Below are the code and all the weights of a small trained network. Each question names an input and a class and asks about switching units off, where a switched-off unit gives its printed mean instead of its output.

import numpy as np


def w(rows, s, z=0):
    codes = np.array(rows[::2]) - 128.0
    scale = np.full(codes.shape[1], s)
    scale[-1] = z or s
    return codes * scale


def norm(h):
    return h / np.sqrt((h * h).mean(-1, keepdims=True) + 1e-5)


def f(y):
    return y / 2 * (1 + np.tanh(0.7978845608 * (y + 0.044715 * y**3)))


def log_softmax(a):
    a = a - a.max(-1, keepdims=True)
    return a - np.log(np.exp(a).sum(-1, keepdims=True))


def net(x, mask):
    res = np.array(x, float).reshape(1, 4) / 4 @ E
    u = 0
    for l in range(4):
        y = f(norm(res) @ A[l][:, :-1].T + A[l][:, -1])
        res = res + np.where(mask[u : u + 3], y, B[l][:, -1]) @ B[l][:, :-1]
        u += 3
    return log_softmax(norm(res)[-1] @ U[:, :-1].T + U[:, -1])


A, B = {}, {}
E = w([
[34,105,138,132,64,162,253],'x0',
[126,98,85,106,89,100,89],'x1',
[57,67,203,132,206,39,156],'x2',
[194,120,156,217,52,68,147],'x3',
],0.0078)
A[0] = w([
[139,122,134,36,44,86,96,98],'0.n1',
[154,218,254,155,178,194,164,87],'0.n2',
[195,167,91,105,87,194,132,4],'0.n3',
],0.0078,0.0038)
B[0] = w([
[127,93,124,109,103,128,93,174],'0.n1',
[120,139,5,136,67,60,96,254],'0.n2',
[128,67,110,203,208,172,80,239],'0.n3',
],0.015,0.002)
A[1] = w([
[116,217,155,101,14,253,160,251],'1.n1',
[80,14,27,54,102,76,80,145],'1.n2',
[91,85,130,111,72,96,28,215],'1.n3',
],0.0059,0.0017)
B[1] = w([
[170,71,143,119,151,93,183,203],'1.n1',
[92,201,129,196,158,95,127,253],'1.n2',
[6,154,50,130,75,108,131,211],'1.n3',
],0.011,0.0038)
A[2] = w([
[114,171,87,55,181,173,141,91],'2.n1',
[172,126,160,184,65,110,119,3],'2.n2',
[217,242,163,73,162,81,1,89],'2.n3',
],0.0092,0.0021)
B[2] = w([
[213,241,238,157,48,96,80,171],'2.n1',
[42,235,220,49,173,160,6,166],'2.n2',
[78,32,160,14,39,110,254,254],'2.n3',
],0.0097,0.0043)
A[3] = w([
[118,136,93,113,161,82,178,253],'3.n1',
[118,83,158,152,254,19,145,49],'3.n2',
[129,243,222,98,81,91,50,151],'3.n3',
],0.0086,0.0021)
B[3] = w([
[194,152,4,51,45,120,132,249],'3.n1',
[228,102,123,173,153,209,60,254],'3.n2',
[167,213,178,180,138,117,179,250],'3.n3',
],0.015,0.0042)
U = w([
[135,6,131,45,62,101,211,160],'0',
[209,59,109,203,159,223,35,173],'1',
[123,245,234,158,117,93,129,181],'2',
[75,164,46,182,72,39,59,148],'3',
[91,131,100,181,154,101,94,155],'4',
[41,87,176,142,238,93,105,2],'5',
[62,87,165,141,227,89,104,12],'6',
],0.013,0.0093)

Each question gives the input, the list of numbers given to net, and the class t.
The units are the neurons (one row each of A and B). Each row of codes is followed by its name. A weight is (code - 128) times the scale printed after its matrix; where a second scale follows, it is the last column's (A, B and U).
mask holds one flag per neuron, layer by layer. A switched-off neuron (its flag False) gives its mean, the last column of its row in B, instead of its output. The means were averaged over made-up inputs and are rounded, as every weight is.
A unit's drop is (log p(t) with every unit on - log p(t) with that unit switched off) / (log p(t) with every unit on - log p(t) with every unit switched off).
The circuit of an input: a set's keep is (log p(t) with only the set's units on - log p(t) with every unit switched off) / (log p(t) with every unit on - log p(t) with every unit switched off). Starting from all 12 units, units are removed one at a time, each time the one whose removal leaves the highest keep (on an exact tie, the one counted first), for as long as the keep stays at least 0.8.
circuit, biggest first: the units of the circuit, biggest drop first
unit that matters most: the unit with the biggest drop
top k neurons: the k neurons with the biggest drops, biggest first
k most important neurons of layer l: the k neurons of layer l with the biggest drops, biggest first
drop of u: that unit's drop, to one decimal
input [2,4,1,-8], class 2: unit that matters most : 2.n1
input [-5,3,-4,7], class 2: top 3 neurons : 2.n2, 3.n3, 0.n2
input [4,6,8,8], class 1: circuit, biggest first : 3.n2, 2.n3
input [-8,2,8,7], class 0: top 2 neurons : 2.n3, 0.n3
input [7,5,5,-8], class 2: circuit, biggest first : 2.n1, 2.n3, 0.n2
input [-3,-7,-5,1], class 3: top 2 neurons : 0.n2, 3.n2
input [-6,5,6,6], class 0: top 3 neurons : 2.n3, 0.n3, 0.n2
input [5,-8,7,6], class 3: top 4 neurons : 0.n2, 0.n3, 2.n3, 1.n1
input [-6,5,-1,-6], class 0: top 2 neurons : 2.n3, 2.n2
input [4,-5,7,1], class 1: top 3 neurons : 3.n2, 2.n3, 1.n3
input [-6,-7,6,-8], class 2: top 3 neurons : 2.n1, 0.n3, 3.n3
input [-4,1,-3,4], class 0: top 2 neurons : 2.n3, 2.n1
input [2,6,-8,-1], class 1: top 2 neurons : 0.n3, 0.n2
input [7,1,-8,-5], class 1: circuit, biggest first : 0.n3
input [6,8,6,-5], class 3: 2 most important neurons of layer 1 : 1.n2, 1.n1
input [-7,1,-1,-2], class 0: drop of 2.n3 : 1.5
input [-7,5,3,5], class 0: drop of 3.n2 : 0.0
input [-7,-8,3,2], class 3: drop of 0.n2 : 3.8
input [5,-5,-8,7], class 1: 2 most important neurons of layer 2 : 2.n1, 2.n3
input [2,-5,-1,-7], class 2: circuit, biggest first : 2.n1
